Here is a tiny trained network, its code and every weight. The questions are about switching its units off for an input and a target symbol, where a switched-off unit gives its printed mean instead of its output.

import numpy as np


def w(rows, s, z=0):
    codes = np.array(rows[::2]) - 128.0
    scale = np.full(codes.shape[1], s)
    scale[-1] = z or s
    return codes * scale


def f(y):
    return np.maximum(y, 0)


def softmax(a):
    e = np.exp(a - a.max(-1, keepdims=True))
    return e / e.sum(-1, keepdims=True)


def log_softmax(a):
    a = a - a.max(-1, keepdims=True)
    return a - np.log(np.exp(a).sum(-1, keepdims=True))


def net(x, mask):
    ids = ['ΓΠαβεζημξστψω'.index(c) for c in x.split()]
    T = len(ids)
    res = E[ids] + P[:T]
    u = 0
    for l in range(2):
        q, k, v = (res @ M[l].T for M in (Q, K, V))
        z = softmax(np.where(np.tri(T) > 0, q @ k.T / 2**0.5, -1e9)) @ v
        res = res + np.where(mask[u], z, O[l][:, -1]) @ O[l][:, :-1]
        u += 1
        y = f(res @ A[l][:, :-1].T + A[l][:, -1])
        res = res + np.where(mask[u : u + 16], y, B[l][:, -1]) @ B[l][:, :-1]
        u += 16
    return log_softmax(res[-1] @ U[:, :-1].T + U[:, -1])


Q, K, V, O, A, B = {}, {}, {}, {}, {}, {}
E = w([
[10,142,145],'Γ',
[162,78,180],'Π',
[161,69,199],'α',
[35,77,179],'β',
[13,134,139],'ε',
[40,47,196],'ζ',
[11,126,167],'η',
[201,205,139],'μ',
[201,53,180],'ξ',
[154,204,119],'σ',
[34,74,183],'τ',
[27,88,172],'ψ',
[131,198,99],'ω',
],0.014)
P = w([
[126,173,249],'0',
[133,94,150],'1',
[129,118,137],'2',
[124,125,125],'3',
[125,131,111],'4',
[121,137,103],'5',
[118,142,92],'6',
[115,144,81],'7',
[116,150,70],'8',
[112,156,59],'9',
[107,161,46],'10',
[107,158,44],'11',
],0.013)
Q[0] = w([
[139,238,157],'L0H0',
[254,144,39],'L0H0',
],0.0094)
K[0] = w([
[150,189,1],'L0H0',
[105,70,19],'L0H0',
],0.013)
V[0] = w([
[205,125,130],'L0H0',
[254,207,230],'L0H0',
],0.0054)
O[0] = w([
[219,49,135,122],'L0H0',
[112,2,44,254],'L0H0',
],0.0047,0.0056)
A[0] = w([
[107,248,141,117],'L0N0',
[70,149,174,82],'L0N1',
[195,125,95,95],'L0N2',
[86,113,108,92],'L0N3',
[63,185,108,120],'L0N4',
[39,110,106,76],'L0N5',
[151,147,221,30],'L0N6',
[94,45,106,30],'L0N7',
[163,91,213,111],'L0N8',
[152,200,105,99],'L0N9',
[161,187,116,4],'L0N10',
[171,145,33,34],'L0N11',
[178,159,173,48],'L0N12',
[105,149,193,1],'L0N13',
[112,82,193,157],'L0N14',
[122,70,64,150],'L0N15',
],0.012,0.0059)
B[0] = w([
[245,66,163,207],'L0N0',
[61,82,128,175],'L0N1',
[63,117,150,162],'L0N2',
[118,84,181,189],'L0N3',
[197,97,197,209],'L0N4',
[71,31,208,254],'L0N5',
[52,188,52,143],'L0N6',
[221,177,228,213],'L0N7',
[71,169,42,172],'L0N8',
[205,41,67,188],'L0N9',
[127,18,167,145],'L0N10',
[94,28,3,169],'L0N11',
[98,199,137,135],'L0N12',
[55,157,31,137],'L0N13',
[91,198,40,224],'L0N14',
[72,222,204,220],'L0N15',
],0.0067,0.0059)
Q[1] = w([
[150,203,106],'L1H0',
[148,201,11],'L1H0',
],0.011)
K[1] = w([
[205,20,135],'L1H0',
[252,1,142],'L1H0',
],0.0069)
V[1] = w([
[18,142,171],'L1H0',
[201,89,254],'L1H0',
],0.0088)
O[1] = w([
[204,1,76,253],'L1H0',
[67,54,199,13],'L1H0',
],0.0083,0.0064)
A[1] = w([
[58,236,187,77],'L1N0',
[164,162,164,94],'L1N1',
[194,184,195,70],'L1N2',
[245,136,58,30],'L1N3',
[128,139,186,96],'L1N4',
[189,61,135,1],'L1N5',
[82,217,196,219],'L1N6',
[132,76,88,57],'L1N7',
[96,230,130,71],'L1N8',
[136,107,90,139],'L1N9',
[71,115,81,166],'L1N10',
[208,148,199,85],'L1N11',
[188,177,191,77],'L1N12',
[123,172,91,143],'L1N13',
[82,155,133,151],'L1N14',
[122,153,143,88],'L1N15',
],0.012,0.0082)
B[1] = w([
[115,20,84,143],'L1N0',
[98,131,146,132],'L1N1',
[59,122,166,136],'L1N2',
[19,94,126,254],'L1N3',
[125,169,75,146],'L1N4',
[138,191,111,215],'L1N5',
[131,248,136,189],'L1N6',
[147,186,145,208],'L1N7',
[197,108,120,138],'L1N8',
[167,157,127,203],'L1N9',
[162,144,169,179],'L1N10',
[75,60,141,141],'L1N11',
[75,110,164,135],'L1N12',
[149,104,148,163],'L1N13',
[150,107,131,144],'L1N14',
[102,108,111,128],'L1N15',
],0.011,0.0087)
U = w([
[162,84,147,118],'Γ',
[136,92,137,148],'Π',
[122,105,124,152],'α',
[116,105,103,113],'β',
[181,74,145,214],'ε',
[44,122,96,23],'ζ',
[253,188,117,123],'η',
[9,164,190,56],'μ',
[138,184,154,152],'ξ',
[67,43,174,152],'σ',
[104,82,100,150],'τ',
[148,89,108,252],'ψ',
[109,57,165,131],'ω',
],0.011,0.0029)

Each question gives the input, a string of symbols that net reads in full, and the target symbol t.
The units are the heads (2 rows each of Q, K, V and O) and the neurons (one row each of A and B). Each row of codes is followed by its name. A weight is (code - 128) times the scale printed after its matrix; where a second scale follows, it is the last column's (O, A, B and U).
mask holds one flag per unit, layer by layer, with each layer's heads first. A switched-off unit (its flag False) gives its mean, the last column of its rows in O or B, instead of its output. The means were averaged over made-up inputs and are rounded, as every weight is.
A unit's drop is (log p(t) with every unit on - log p(t) with that unit switched off) / (log p(t) with every unit on - log p(t) with every unit switched off).
The circuit of an input: a set's keep is (log p(t) with only the set's units on - log p(t) with every unit switched off) / (log p(t) with every unit on - log p(t) with every unit switched off). Starting from the 12 units with the biggest drops (on a tie, the unit counted first), units are removed one at a time, each time the one whose removal leaves the highest keep (on an exact tie, the one counted first), for as long as the keep stays at least 0.8.
units of the circuit, in order: the units of the circuit, biggest drop first
k most important neurons: the k neurons with the biggest drops, biggest first
top k neurons in layer l: the k neurons of layer l with the biggest drops, biggest first
input σ ε η Γ, target σ: 4 most important neurons	[L0N0 L0N7 L0N15 L0N5]
input μ ζ μ μ Γ Π ε μ, target σ: units of the circuit, in order	[L0H0 L0N0 L1N11 L1N3]
input σ ζ τ η ξ Γ, target σ: 2 most important neurons	[L0N7 L0N15]
input ξ ζ ω σ, target μ: units of the circuit, in order	[L1H0]
input ψ μ β ψ μ α σ σ α μ α, target η: 3 most important neurons	[L0N5 L1N3 L0N4]
input ζ τ σ σ ε, target ζ: 4 most important neurons	[L1N3 L0N14 L0N8 L0N6]
input τ ε μ σ μ ψ ω ξ ω β μ Π, target η: top 3 neurons in layer 1	[L1N3 L1N6 L1N8]
input σ ζ η ξ ζ ζ ω ξ σ η, target σ: units of the circuit, in order	[L1H0 L0N0 L0N5]
input σ ξ σ σ α η ξ η, target σ: units of the circuit, in order	[L1H0 L0N5]
input η τ ζ μ μ μ σ σ ω ζ, target η: top 4 neurons in layer 1	[L1N5 L1N7 L1N3 L1N9]
input ζ η ω η, target ζ: top 4 neurons in layer 0	[L0N14 L0N8 L0N6 L0N13]
input μ η ζ ζ, target μ: 3 most important neurons	[L0N7 L0N15 L0N5]
input μ ζ τ ζ μ μ τ, target μ: 3 most important neurons	[L0N7 L0N15 L0N5]
input μ ω μ, target μ: top 2 neurons in layer 0	[L0N5 L0N14]
input ζ μ ε τ μ Γ, target ζ: 2 most important neurons	[L1N3 L0N14]
input ζ α ζ σ μ σ τ σ σ ζ, target ζ: 2 most important neurons	[L1N3 L0N14]
input ζ α β μ Γ τ ξ α Π μ μ β, target ζ: top neuron in layer 0	[L0N14]
input ξ μ μ ξ, target η: 3 most important neurons	[L0N8 L0N5 L1N3]
input μ ω ω ξ σ ζ σ η σ ζ, target μ: 3 most important neurons	[L0N15 L0N7 L0N5]
input β μ σ μ ξ, target η: top 3 neurons in layer 0	[L0N5 L0N8 L0N14]
input μ Π μ α, target η: 2 most important neurons	[L1N3 L0N5]
